Here is a tiny trained network, its code and every weight. The questions are about switching its units off for an input and a class, where a switched-off unit gives its printed mean instead of its output.

import numpy as np


def w(rows, s, z=0):
    codes = np.array(rows[::2]) - 128.0
    scale = np.full(codes.shape[1], s)
    scale[-1] = z or s
    return codes * scale


def norm(h):
    return h / np.sqrt((h * h).mean(-1, keepdims=True) + 1e-5)


def f(y):
    return np.maximum(y, 0)


def log_softmax(a):
    a = a - a.max(-1, keepdims=True)
    return a - np.log(np.exp(a).sum(-1, keepdims=True))


def net(x, mask):
    res = np.array(x, float).reshape(1, 7) / 4 @ E
    u = 0
    for l in range(3):
        y = f(norm(res) @ A[l][:, :-1].T + A[l][:, -1])
        res = res + np.where(mask[u : u + 6], y, B[l][:, -1]) @ B[l][:, :-1]
        u += 6
    return log_softmax(norm(res)[-1] @ U[:, :-1].T + U[:, -1])


A, B = {}, {}
E = w([
[186,154,93,111,119,146,145,73,111,129,123,129],'x0',
[59,127,136,86,132,108,111,156,189,134,163,145],'x1',
[140,141,155,153,138,72,106,97,251,140,85,164],'x2',
[144,127,190,149,138,150,95,64,48,142,145,131],'x3',
[139,80,132,113,177,103,9,93,171,142,115,138],'x4',
[166,116,89,172,113,35,157,190,153,129,170,116],'x5',
[158,157,86,32,131,77,166,99,171,110,150,157],'x6',
],0.0022)
A[0] = w([
[236,142,136,170,130,67,185,85,145,135,68,125,62],'0.n1',
[127,215,81,101,52,127,251,165,122,103,172,139,34],'0.n2',
[61,214,248,60,128,170,65,38,117,110,108,227,38],'0.n3',
[185,100,157,160,138,163,172,104,1,120,148,78,78],'0.n4',
[148,134,133,134,121,183,161,108,62,140,126,102,36],'0.n5',
[72,194,119,219,38,111,189,217,141,118,144,136,8],'0.n6',
],0.0019,0.0017)
B[0] = w([
[137,158,78,95,92,109,100,128,132,100,144,157,196],'0.n1',
[88,68,159,151,177,167,5,143,137,145,76,106,242],'0.n2',
[181,33,174,174,180,76,152,127,141,181,134,67,238],'0.n3',
[92,157,80,68,123,110,80,119,192,119,123,186,251],'0.n4',
[94,145,108,92,135,107,93,112,164,119,145,172,178],'0.n5',
[149,18,184,143,252,123,107,95,139,135,104,93,197],'0.n6',
],0.0028,0.0016)
A[1] = w([
[92,187,176,47,123,85,168,69,167,156,159,197,83],'1.n1',
[104,107,125,88,149,68,126,155,253,125,113,123,115],'1.n2',
[82,172,134,124,72,205,151,142,58,135,163,124,6],'1.n3',
[95,129,142,246,100,100,154,212,153,124,119,121,99],'1.n4',
[184,200,148,129,116,199,201,53,124,101,52,139,131],'1.n5',
[27,108,113,76,121,149,153,230,98,85,186,98,145],'1.n6',
],0.0032,0.0023)
B[1] = w([
[170,91,125,182,149,85,158,191,107,115,162,97,193],'1.n1',
[143,205,84,100,64,126,145,130,108,99,135,168,244],'1.n2',
[120,167,99,108,96,91,113,123,154,129,131,176,171],'1.n3',
[159,65,172,127,203,154,139,75,98,142,135,78,206],'1.n4',
[3,137,127,120,108,171,112,191,110,193,119,155,212],'1.n5',
[62,162,121,109,103,190,127,84,128,196,58,167,252],'1.n6',
],0.0045,0.0029)
A[2] = w([
[127,122,131,122,125,132,129,135,130,119,136,112,4],'2.n1',
[125,60,173,142,172,158,113,120,105,140,117,81,68],'2.n2',
[139,93,156,150,162,95,79,109,195,126,126,128,2],'2.n3',
[123,58,189,138,182,167,87,103,106,127,124,71,40],'2.n4',
[95,111,114,83,148,109,130,136,254,142,109,130,114],'2.n5',
[136,137,151,142,130,125,28,102,168,114,102,155,131],'2.n6',
],0.0042,0.00095)
B[2] = w([
[123,129,121,118,128,136,134,116,122,138,124,134,128],'2.n1',
[149,65,161,162,187,99,223,165,140,171,159,80,232],'2.n2',
[72,185,82,73,61,191,155,121,66,139,98,167,196],'2.n3',
[168,50,160,181,189,79,228,167,180,149,151,61,252],'2.n4',
[111,180,101,118,92,171,82,70,2,140,145,172,214],'2.n5',
[36,120,145,138,124,216,234,208,72,189,95,114,216],'2.n6',
],0.0031,0.0032)
U = w([
[213,141,99,120,121,48,115,120,157,68,165,131,133],'0',
[79,174,107,102,96,157,122,123,108,143,111,166,161],'1',
[150,122,201,142,128,129,38,128,213,1,129,73,4],'2',
[122,56,191,169,172,138,154,140,126,149,123,70,136],'3',
],0.0094,0.0035)

Each question gives the input, the list of numbers given to net, and the class t.
The units are the neurons (one row each of A and B). Each row of codes is followed by its name. A weight is (code - 128) times the scale printed after its matrix; where a second scale follows, it is the last column's (A, B and U).
mask holds one flag per neuron, layer by layer. A switched-off neuron (its flag False) gives its mean, the last column of its row in B, instead of its output. The means were averaged over made-up inputs and are rounded, as every weight is.
A unit's drop is (log p(t) with every unit on - log p(t) with that unit switched off) / (log p(t) with every unit on - log p(t) with every unit switched off).
The circuit of an input: a set's keep is (log p(t) with only the set's units on - log p(t) with every unit switched off) / (log p(t) with every unit on - log p(t) with every unit switched off). Starting from the 12 units with the biggest drops (on a tie, the unit counted first), units are removed one at a time, each time the one whose removal leaves the highest keep (on an exact tie, the one counted first), for as long as the keep stays at least 0.8.
circuit, biggest first: the units of the circuit, biggest drop first
most important unit: the unit with the biggest drop
top k neurons: the k neurons with the biggest drops, biggest first
top k neurons in layer l: the k neurons of layer l with the biggest drops, biggest first
drop when u is switched off: that unit's drop, to one decimal
input [7,0,7,8,6,8,-3], class 1: top neuron in layer 1 : 1.n4
input [5,1,-3,-2,6,6,-2], class 0: top 2 neurons : 1.n6; 0.n2
input [-5,6,8,1,-2,3,1], class 0: circuit, biggest first : 1.n2; 1.n6
input [-6,5,3,4,7,4,-3], class 1: circuit, biggest first : 1.n2; 2.n3
input [-5,-4,-2,-3,5,-2,8], class 0: circuit, biggest first : 1.n6; 1.n5
input [3,3,2,-4,-2,8,-2], class 0: top 4 neurons in layer 1 : 1.n2; 1.n5; 1.n6; 1.n4
input [-3,2,0,7,7,8,5], class 1: top 3 neurons : 2.n4; 2.n3; 2.n6
input [-1,0,4,-2,5,-3,-4], class 1: top 2 neurons in layer 2 : 2.n3; 2.n5
input [-5,4,1,-6,6,0,-7], class 1: circuit, biggest first : 1.n2; 2.n5
input [-7,4,6,8,-4,-4,7], class 0: top 2 neurons : 1.n1; 1.n2
input [-5,0,5,-3,1,-2,7], class 0: top 2 neurons in layer 2 : 2.n6; 2.n3
input [-1,-1,3,0,-5,-8,5], class 3: top 2 neurons : 1.n1; 0.n3
input [-4,8,5,-5,6,7,-6], class 1: drop when 1.n2 is switched off : 0.1
input [0,4,-2,2,3,1,8], class 0: most important unit : 1.n1
input [4,2,5,-4,3,4,-6], class 1: drop when 1.n2 is switched off : 0.3
input [-2,-3,3,-1,8,4,-2], class 1: drop when 1.n2 is switched off : 0.1
